Below are the code and all the weights of a small trained network. Each question names an input and a class and asks about switching units off, where a switched-off unit gives its printed mean instead of its output.

import numpy as np


def w(rows, s, z=0):
    codes = np.array(rows[::2]) - 128.0
    scale = np.full(codes.shape[1], s)
    scale[-1] = z or s
    return codes * scale


def norm(h):
    return h / np.sqrt((h * h).mean(-1, keepdims=True) + 1e-5)


def f(y):
    return np.maximum(y, 0)


def log_softmax(a):
    a = a - a.max(-1, keepdims=True)
    return a - np.log(np.exp(a).sum(-1, keepdims=True))


def net(x, mask):
    res = np.array(x, float).reshape(1, 7) / 4 @ E
    u = 0
    for l in range(2):
        y = f(norm(res) @ A[l][:, :-1].T + A[l][:, -1])
        res = res + np.where(mask[u : u + 12], y, B[l][:, -1]) @ B[l][:, :-1]
        u += 12
    return log_softmax(norm(res)[-1] @ U[:, :-1].T + U[:, -1])


A, B = {}, {}
E = w([
[135,90,136,135,124,135,168],'x0',
[186,84,104,70,3,61,134],'x1',
[141,86,99,121,131,161,159],'x2',
[58,94,178,2,127,132,165],'x3',
[127,133,118,125,127,138,111],'x4',
[114,128,133,143,93,154,90],'x5',
[97,175,109,119,11,152,226],'x6',
],0.0074)
A[0] = w([
[227,185,172,112,108,185,193,135],'0.n1',
[77,64,154,111,147,116,44,128],'0.n2',
[59,19,133,20,90,57,89,95],'0.n3',
[138,127,129,127,111,78,68,17],'0.n4',
[142,32,138,198,167,112,49,126],'0.n5',
[156,26,92,79,142,206,191,250],'0.n6',
[254,24,160,75,155,78,58,79],'0.n7',
[121,195,75,134,155,88,121,123],'0.n8',
[169,52,142,44,145,83,49,110],'0.n9',
[167,108,34,151,78,76,104,140],'0.n10',
[73,130,177,26,57,139,153,246],'0.n11',
[143,135,94,127,49,39,165,76],'0.n12',
],0.0076,0.0027)
B[0] = w([
[105,153,95,154,71,179,115,173],'0.n1',
[132,140,113,113,129,98,126,197],'0.n2',
[28,149,152,194,95,127,151,231],'0.n3',
[131,109,105,141,125,91,149,148],'0.n4',
[174,121,157,145,159,156,100,219],'0.n5',
[103,178,136,138,143,110,59,227],'0.n6',
[144,151,101,162,134,62,187,224],'0.n7',
[79,105,111,176,132,142,173,167],'0.n8',
[80,108,101,147,50,76,176,210],'0.n9',
[159,108,209,81,166,116,135,202],'0.n10',
[132,146,91,132,215,142,169,253],'0.n11',
[158,114,104,89,166,143,1,199],'0.n12',
],0.0085,0.0063)
A[1] = w([
[57,117,161,73,106,173,154,108],'1.n1',
[189,185,103,200,117,135,75,180],'1.n2',
[165,95,138,59,110,119,113,100],'1.n3',
[148,162,156,194,153,201,191,152],'1.n4',
[2,140,89,134,129,159,142,253],'1.n5',
[119,126,147,198,212,190,43,214],'1.n6',
[136,106,174,180,210,48,66,129],'1.n7',
[84,162,115,70,167,138,136,119],'1.n8',
[203,154,97,110,83,81,104,120],'1.n9',
[204,129,150,131,124,112,211,124],'1.n10',
[130,64,162,138,171,147,117,147],'1.n11',
[68,147,182,111,157,145,184,106],'1.n12',
],0.0097,0.0033)
B[1] = w([
[213,105,113,88,160,169,111,166],'1.n1',
[56,174,109,134,157,147,196,210],'1.n2',
[99,193,72,184,175,125,255,139],'1.n3',
[101,201,63,149,172,66,135,196],'1.n4',
[175,108,173,181,124,63,125,249],'1.n5',
[129,140,150,118,75,134,170,249],'1.n6',
[157,82,112,47,101,197,40,226],'1.n7',
[111,55,109,27,88,184,76,176],'1.n8',
[125,98,159,137,172,185,49,165],'1.n9',
[156,93,180,105,89,203,110,144],'1.n10',
[200,87,120,107,95,139,97,157],'1.n11',
[178,121,131,152,102,189,56,186],'1.n12',
],0.0078,0.011)
U = w([
[123,203,78,158,214,242,58,28],'0',
[154,28,179,81,104,122,44,122],'1',
[2,197,104,236,138,19,243,249],'2',
],0.0088,0.0012)

Each question gives the input, the list of numbers given to net, and the class t.
The units are the neurons (one row each of A and B). Each row of codes is followed by its name. A weight is (code - 128) times the scale printed after its matrix; where a second scale follows, it is the last column's (A, B and U).
mask holds one flag per neuron, layer by layer. A switched-off neuron (its flag False) gives its mean, the last column of its row in B, instead of its output. The means were averaged over made-up inputs and are rounded, as every weight is.
A unit's drop is (log p(t) with every unit on - log p(t) with that unit switched off) / (log p(t) with every unit on - log p(t) with every unit switched off).
unit that matters most: the unit with the biggest drop
top k neurons: the k neurons with the biggest drops, biggest first
k most important neurons of layer l: the k neurons of layer l with the biggest drops, biggest first
drop when u is switched off: that unit's drop, to one decimal
input [-6,1,1,2,-2,-8,7], class 1: unit that matters most	1.n8
input [3,6,-5,2,-5,8,-8], class 2: 2 most important neurons of layer 0	0.n9, 0.n3
input [5,7,2,-5,-5,8,3], class 0: top 3 neurons	1.n3, 0.n12, 1.n9
input [-3,6,-7,-2,0,-4,4], class 0: top 2 neurons	0.n12, 1.n3
input [-1,7,7,-1,-4,-6,4], class 0: top 2 neurons	0.n12, 1.n9
input [-1,8,3,-8,4,2,8], class 0: 2 most important neurons of layer 0	0.n12, 0.n9
input [-6,1,7,5,4,5,-7], class 2: top 3 neurons	0.n9, 0.n3, 0.n7
input [8,2,5,-5,-8,-5,7], class 0: top 2 neurons	0.n3, 0.n12
input [-8,7,2,2,8,7,-1], class 2: top 2 neurons	0.n9, 1.n7
input [2,1,0,5,0,3,0], class 2: top 2 neurons	0.n3, 1.n7
input [5,6,2,-7,4,-3,7], class 0: top 2 neurons	1.n9, 0.n12
input [-8,8,2,-7,8,8,3], class 0: 2 most important neurons of layer 1	1.n3, 1.n2
input [2,3,2,-3,4,-8,2], class 0: top 2 neurons	1.n3, 0.n1
input [-2,-1,6,1,6,3,-1], class 1: unit that matters most	1.n4
input [5,8,-2,-4,8,1,6], class 0: 2 most important neurons of layer 1	1.n9, 1.n3
input [-3,4,5,1,-3,6,-4], class 2: drop when 0.n3 is switched off	0.3
input [1,-3,8,6,-7,-1,5], class 0: drop when 0.n11 is switched off	0.9
input [-7,4,-7,5,-5,-1,-5], class 2: drop when 1.n6 is switched off	0.0
input [-7,2,-8,0,3,-7,4], class 0: drop when 0.n1 is switched off	0.1
input [-3,6,-7,-2,3,2,5], class 0: unit that matters most	1.n9
